Each row of numbers stands for one element and depends on some of the facts below. Use the named rows to name the rest.

There are 3 kinds of fact about the elements: κ, α, Ω.
κ: refers to; α: uses; Ω: points at
<1060> (Ω <464>,<1874>,<1091>,<1928>,<543>)
<1089> (α <1828>) (Ω <502>,<1647>)
<1095> (κ <1465>,<1786>)
<10> (κ <1973>,<1709>,<276>,<608>,<1251>) (Ω <543>)
<1106> (κ <488>,<1263>,<882>,<115>,<975>,<415>,<1159>)
<1131> (Ω <1973>,<1701>)
<113> (Ω <2108>,<330>)
<1162> (α <813>,<324>)
<1172> (α <1506>)
<118> (κ <1886>)
<1195> (Ω <882>,<1172>,<1806>)
<1251> (α <2116>)
<1301> (α <809>,<1485>)
<1322> (Ω <1157>)
<1325> (α <1870>,<813>)
<132> (α <809>,<1485>)
<1339> (α <1870>)
<1369> (Ω <834>,<442>)
<1373> (κ <390>,<374>)
<1407> (Ω <1957>,<961>,<608>)
<140> (κ <1710>,<1407>,<1213>) (α <975>)
<1436> (α <568>)
<1438> (Ω <1123>,<1462>)
<1442> (α <508>)
<1451> (κ <315>,<582>,<674>,<468>)
<1462> (α <1806>)
<1468> (κ <1982>,<1596>,<865>,<1282>)
<1483> (Ω <1627>,<502>,<2003>)
<1484> (κ <1710>,<1510>,<1989>,<1600>,<1539>) (Ω <1410>)
<1485> (α <2108>)
<1488> (κ <115>,<575>,<1989>) (Ω <756>,<998>,<616>,<118>,<1709>,<817>)
<1499> (Ω <1425>)
<1505> (Ω <1937>)
<1506> (α <1982>,<1647>)
<1510> (Ω <834>,<1790>,<138>)
<1556> (κ <1465>,<1491>,<1369>,<1701>,<415>,<539>,<1213>,<1356>,<1159>)
<1557> (κ <83>,<1491>,<1876>,<55>,<1172>,<1162>,<1886>)
<1595> (α <332>) (Ω <1902>,<290>)
<1601> (Ω <1957>,<1977>,<1806>)
<1612> (α <1977>)
<1622> (κ <674>,<1829>,<608>) (Ω <55>)
<1640> (Ω <1937>,<496>)
<1647> (κ <738>,<1552>,<1325>) (α <753>)
<1653> (α <1786>)
<1663> (κ <1595>,<1989>,<1196>,<1667>,<95>,<1151>)
<1667> (Ω <1932>,<115>,<1282>)
<1689> (Ω <674>,<532>,<543>)
<1751> (α <1972>)
<1786> (α <1982>,<809>)
<1806> (κ <1989>,<997>,<1928>) (α <1500>,<2108>)
<1819> (κ <788>,<1989>)
<1828> (α <532>,<332>) (Ω <532>,<365>,<1436>,<608>,<1886>)
<1829> (Ω <530>,<830>,<807>)
<1838> (α <1485>) (Ω <586>)
<1842> (α <28>)
<1844> (κ <738>,<1510>,<1552>,<1786>,<1425>)
<184> (κ <366>,<373>,<1689>,<539>,<982>)
<1870> (Ω <1973>,<1902>,<608>)
<1876> (Ω <1561>,<2054>)
<1880> (α <1500>) (Ω <501>,<1115>,<1442>)
<188> (κ <1838>,<2116>,<1505>,<1410>,<1828>) (Ω <409>,<502>,<586>,<553>,<1436>)
<1957> (α <315>)
<1972> (α <373>)
<1982> (α <1500>,<2108>,<809>)
<2024> (κ <1552>,<373>,<55>,<575>,<1407>,<997>,<1709>,<1928>,<374>)
<2082> (κ <854>,<113>,<1195>,<586>,<1829>,<1886>) (Ω <1612>)
<2103> (κ <809>,<539>)
<2108> (κ <2054>) (α <28>)
<2113> (α <1442>) (Ω <998>,<813>,<532>,<91>,<304>)
<2116> (α <884>,<1485>)
<246> (κ <1973>,<834>,<1561>,<1701>,<1689>,<575>,<1131>)
<28> (Ω <1425>,<1612>,<1819>)
<290> (κ <562>,<1600>,<1115>)
<315> (α <1451>) (Ω <1989>,<307>)
<324> (κ <1957>,<1601>,<390>,<66>,<1196>) (Ω <1663>,<118>)
<332> (α <809>) (Ω <953>,<118>)
<366> (Ω <1663>)
<373> (α <28>) (Ω <1373>,<756>,<91>)
<374> (Ω <909>,<1091>)
<390> (Ω <670>,<246>,<459>,<365>)
<409> (κ <1842>,<1886>)
<415> (α <28>)
<444> (κ <739>) (Ω <502>,<138>,<1442>)
<459> (α <28>)
<464> (κ <738>,<1491>,<753>,<373>,<1407>,<1325>,<2003>)
<468> (α <324>,<982>) (Ω <1874>,<961>,<496>)
<488> (Ω <1465>,<1561>,<2054>)
<501> (κ <1123>,<2047>,<1442>) (α <1870>,<1653>,<1989>,<468>)
<502> (κ <1982>,<1790>,<1271>,<1701>)
<504> (κ <83>,<582>,<459>)
<508> (κ <1334>,<1876>,<1438>,<496>)
<510> (κ <823>,<1701>,<575>,<1060>,<1709>,<1539>) (Ω <1663>,<1973>,<830>)
<530> (κ <834>,<1640>,<1322>,<1828>)
<534> (α <28>,<753>,<1369>) (Ω <739>,<365>,<1282>)
<539> (α <586>,<1828>)
<543> (α <884>)
<553> (κ <1957>,<132>,<1874>,<1786>,<2054>)
<562> (Ω <202>)
<565> (κ <488>,<1876>,<66>,<608>) (Ω <1790>,<1442>)
<568> (κ <202>,<2047>,<1601>,<307>,<1091>,<332>,<1325>,<607>,<982>) (α <1876>,<1251>)
<582> (Ω <830>)
<586> (α <1462>)
<616> (κ <1334>,<1510>,<390>,<1325>,<1828>)
<661> (κ <1334>,<1491>,<113>,<1653>,<365>) (Ω <138>)
<66> (Ω <1373>,<1902>,<1701>,<459>,<1172>,<930>,<543>)
<670> (κ <1510>,<2047>,<1091>)
<738> (Ω <1627>,<202>,<276>)
<756> (κ <1932>,<1533>,<739>,<1601>,<496>)
<771> (Ω <1982>,<823>,<1786>,<1196>,<1819>)
<774> (κ <1601>,<586>,<2054>,<1282>) (Ω <1806>)
<778> (α <1842>) (Ω <674>,<930>)
<788> (α <1663>,<753>) (Ω <982>,<828>)
<807> (κ <1932>,<738>,<1876>,<1880>,<1499>)
<809> (α <28>) (Ω <1751>,<246>,<304>)
<813> (α <884>)
<828> (κ <1701>,<330>,<532>,<585>,<842>)
<833> (κ <1627>) (α <28>) (Ω <1596>)
<83> (α <1462>) (Ω <1500>,<616>,<834>,<807>)
<842> (α <1989>) (Ω <409>,<1325>)
<854> (Ω <1842>,<1251>,<2003>)
<884> (κ <1500>,<738>,<1438>,<1653>,<674>,<2054>,<771>) (α <2108>,<28>) (Ω <140>,<1436>)
<900> (κ <1123>,<586>,<1972>)
<906> (κ <2113>,<1653>,<1483>,<1159>) (Ω <1373>,<616>)
<909> (κ <1876>,<415>,<1506>,<66>,<842>)
<922> (κ <586>,<930>,<1612>,<608>) (α <1806>)
<953> (κ <562>,<91>,<1539>,<1151>,<1410>) (α <778>)
<95> (α <1339>)
<961> (κ <1957>,<1089>,<1123>,<1600>,<1172>,<1442>)
<974> (κ <1781>,<882>,<373>,<365>)
<975> (Ω <823>,<1282>,<543>)
<982> (α <1485>)
<998> (κ <1790>,<488>,<1195>)

Known rows:
<1647>: [ -7   8  13   5   5  -7   8  -4  -2  -4  -6   6  11   3  -9 -12   6   0
  -1 -15  -5   1   1   4   6   7  -1 -11   3   2  13]
<906>: [  4   4   2   3  -2   1  -5   3   1   3  -4  10  -9  -9   1  -5  -7   6
  -8  -3  -9   6   6   4  -5 -11   3  -2   4   7  -3]
<1369>: [  3   4  -5   1  -5  -1  -1   4   3   3  -1   7  -8  -6   0  -3  -5   2
  -4   0  -7   0   5   7  -6 -12   8   3  -1   6  -4]
<188>: [  9   2  -1   1   0  10   3  -1   9   1  -4  11  -9 -10   8  -1  -8   8
   6  -3  -7   5   8  10   1 -10   4  -3   9  10  -4]
<1876>: [  7  21  -9   1  -4 -11  -9   6   0   0 -16   4   3  -5   3  -3  -6  13
   8  -2  -7 -15   1  10  -2 -24   5  -5   1  -1  -6]
<1213>: [  3   6  -3   2   1  -2   1   4   1   1   0   2  -7  -7   3  -2  -1  -1
  -1  -1  -3   0   3   2  -3 -10   6  -1   1   4  -1]
<562>: [  5   3  -6   0  -3   4   2   2   6   2   0   8  -8  -7   3  -1  -7   4
   5  -1  -8   0   5  10  -3 -11  10   0   3   7  -5]
<132>: [  3  -5   4   9  -7   2 -21   4   1  -9  14   0   3  17 -14 -20  -9  -7
  27 -15   1  -2  15  -1   2  -6   5   3   1 -10  11]
<459>: [  2 -18 -10  15  -3   2  -1  -3  13  -1  -6 -13  18  15  -7 -15  10  11
 -24  -5  17 -19   7  14   7   5   9 -13  -6  17  12]
<1786>: [ -1   8  10  18  -8   1   2   3 -11 -15  13   3  16  14  -9 -31  -5 -12
  27  -5   4   3  27  -2   4  -3  10  -1  -5 -12  28]
<532>: [ 2  8  2  1  7 -4  6  5 -1 -1  0 -2 -6 -8  4 -3  6 -7  0  0  3  4  3 -2
 -2 -9  1  1  1  1  5]
<1488>: [  5   5   2   2  -2   3  -3   2   3   3  -4  10 -10  -9   3  -4  -7   5
  -5  -4  -9   6   6   5  -4 -10   4  -3   6   7  -3]
<1491>: [  3   5  -3   3   2  -2   0   4   1   1   0   2  -6  -8   2  -2   0   0
  -2  -2  -3   1   3   2  -3 -11   7   0   0   3   0]
<2103>: [  4   7   4   3   1  -2  -2   4  -1   1  -3   4 -10 -10   4  -5  -2   1
  -7  -3  -6   5   3  -3  -3  -8   2  -5   5   5   0]
<468>: [ -7  -5   0   5   3   1 -10  -5   9   6   0  14  17   6 -19   0   0  11
   2 -18  -5  -4   2  16   3  -6   5   2  -3   0   3]
<1561>: [  8  22  -5   1   6 -11  -3   6  -2  -5 -13  -8   2  -6  10  -3   4   5
  13  -1   3 -13  -1   1   2 -19   1  -9   4  -4   0]
<1601>: [  3   4  -4   2  -4  -1  -2   4   2   3   0   7  -8  -7   0  -3  -5   3
  -3  -1  -8   1   4   7  -6 -13   9   2   0   5  -4]
<374>: [  4   4  -4   1  -3   0  -1   3   3   2   0   7  -8  -7   1  -2  -5   3
  -1  -1  -8   0   4   8  -6 -12   8   2   1   5  -4]

Which element is each row?
No name comes twice in this set of rows, the named rows included.
[ -6   7   3   5  -7  -1  12  -4   3  -4  -3  20  13   8 -12 -13  -7   0
  19 -11 -10  -1  11  19   5   0   8   1  -3   2  10] | <1828>
[  3   5  -1   0   3  -5  -1   7   4   3  -5   6  -9  -7   2  -1   1  -6
  -1   0   6   7   7   2  -2 -15  -7  12  -2   3   1] | <865>
[ -8   7  14   3   7  -7   4  -4   0  -3  -5   5   8   2 -10  -9   7  -1
   0 -17  -5   1  -3   2   5   6  -2 -11   5   1  10] | <501>
[ -4   3   1   5  -8  -5  -3   0   1  -1   1  12   7   8 -15 -13  -6   1
   7 -12 -10  -3   6  12  -1  -3   8   1  -4   1   5] | <1880>
[ -6   1   3   3  -6  -6   3  -4   6   1  -8  14   8   7 -14 -11  -3   5
  -3 -14 -10  -4   2  16   2   2   3  -4  -2   9   3] | <778>
[ -7   5   7   5   4  -6   5  -2   0  -4   0   2  11   5 -10 -10   7  -3
   6 -12  -1  -3   1   5   4   2   4  -5  -1  -1  12] | <1172>
[ -7   5   2   3  -6  -6   4  -2   3  -1  -3  15  10   7 -14 -10  -5   2
   6 -12 -12  -3   3  15   1  -1   7  -1  -3   3   4] | <1089>
[ 4  5  0  1  7  2  6  3  2 -2  1 -2 -6 -9  6 -1  5 -3  4 -2  3  2  2  1
  0 -9  4 -2  4  3  2] | <834>
[  2 -15  -8  11  -9  -5   3  -1  12  -3  -9 -13  12  19  -7 -22   9   5
 -27  -4  16 -21   4  13   6  10   6 -13  -6  21  11] | <1842>
[  5 -14  -2  -3  -2  11 -20  -3  17  -4   9   7  -4  14 -12  -6 -10   1
  36 -21  -3  -5   5  11   5  -5   3   3   9  -2  -4] | <1838>
[  3   0  -6   7   3   6  -6   2   5   7   1   9   4  -9  -2   4  -3  11
  -7  -1  -2   1   8  11  -4 -17  10   3  -2   3  -1] | <582>
[  5   7   5   1   3  -3  -3   5   3   2  -7   7 -11 -10   5  -3  -1  -3
  -6  -2   3  11   8  -1  -1 -13 -10   5   3   5   1] | <1468>
[  2   1   9  14  -8  -1  -7   5  -4 -13  11   1  10  18 -10 -29  -4 -16
  28  -7  13   5  27  -2   6  -6  -2   9  -4 -11  25] | <1982>
[  2   4   0   6   9   1   0   3  -1   1   3  -3   0  -9   3   1   8   1
  -5  -1   4   1   2  -1  -1 -11   5  -3   1   0   5] | <674>
[ 16 -34 -25  21  -6 -11  -9   0  20  -9 -10  -4  -1  21  -7 -35   7  14
 -15 -13  11 -15   8 -19   8  15  -4 -26  -2  12  14] | <2108>

The same elements again, as new rows of numbers:
Known rows:
<496>: [ 0  6 -6 -5  3  1  3 -7  0  2  5 14 -6 -2]
<1556>: [ -5  -5   1   9  -1  -1  -4  -5  -3   9 -10  -1   4   0]
<365>: [  1   8 -10  -6  -3   5   4  -5  10  -8  -2  -2   0  -6]
<1828>: [ -7  -5  15   1   3   5  15   3  17 -24   0  -8  -3  -9]
<661>: [  5  -5   1   8  -8  -3  -8  -4  -7   3 -11  -9  18  -1]
<930>: [ 6  6 -5 -2  1  3  2 -6  7 -7  4 -1 -6 -1]
<1172>: [  2  -3   2  -6   8   2   5   7   8 -13  -4   2 -20  -6]
<1557>: [  5  -9  -1   6 -10  -4  -7   1  -2  14 -16   6   1  -4]
<1972>: [ -8  -4   9 -10   7   2  -1  11  -4   4   5  -6 -13  -7]
<1500>: [ 10   3  -9   6   2   2   2   3  -4 -13   7   4  -3   0]
<884>: [  5  -8  12  -5  -9 -24 -13   4 -25  18 -43 -28   6  21]
<1957>: [  2  -6   4 -13  12  -3   5   1   4  -7   1   4 -17  -6]
<444>: [ 10  -2   4   7  -8  -5  -3 -10  -4   1  -2 -15  30  -1]
<304>: [ 6  8 -7 -1  0  7  0 -2  7 -8  1 -5 -4 -1]
<670>: [ -5  -1   1   6  -6 -11  -7   1  10  -8  -9  -8  10  -3]
<330>: [-2  2 -5 -3  1  5  1  0 -5  4  9  9 -1  0]
<834>: [ 12   5 -12   0   4   6  -3   2  -5  -6   5  -1   2  -3]
<1627>: [ 10   6 -11  -8  -1   4   2  -3  -4  -3   3   3  14  -8]

Name these rows:
No name comes twice in this set of rows, the named rows included.
[ 4  8 -2  3 -6  1 -6 -1 -3 -6 14 -2 16  3] | <1510>
[  2   0  -1   7   0   0  -2  -8   8  -2 -19 -12   5  -3] | <246>
[-10  -9   9 -15  11   7  -3   7  -3   1  11  -6 -17  -5] | <1339>
[  7  -2   6   6 -12  -5  -5 -13   3   0 -10 -14  30   1] | <188>
[ 14   5  -7  -6   3   4   6 -13   4  -6  -3   0  -3  -5] | <608>
[ -1  -3  10   5   5   5  12   4  12 -15   0   2 -11   0] | <1595>
[-18 -15   5  -4   3  -7  -6  18  -5  -9 -15 -11   5 -20] | <1647>
[ 17 -27 -11 -15   4 -10  -5  -7 -15  14  -3  13 -12  43] | <2116>
[ -5  -5   0   6  -1  -4   1  -9  -2   9 -16   0  -1  -2] | <909>
[-2  7  0 -2  5  7 -3  2  8  3 12  8  3  3] | <1989>
[ 15 -26 -16  -5   5 -12   7   0 -12   1  -5  27 -11  36] | <982>
[ -4  -3  -6  10   1  -8 -15  11  -2  -7  -7  -8  -1  -3] | <616>
[  7   1  14  21  -3   3 -12  -6  13   1  -4 -16  10  16] | <1488>
[  0  -8  -3 -18   7   0  -5   0   3   2  -8  -9 -20  11] | <543>
[-16   4  -9  -2  -3   3   1   6   3   3   7   4  -1  -4] | <1425>

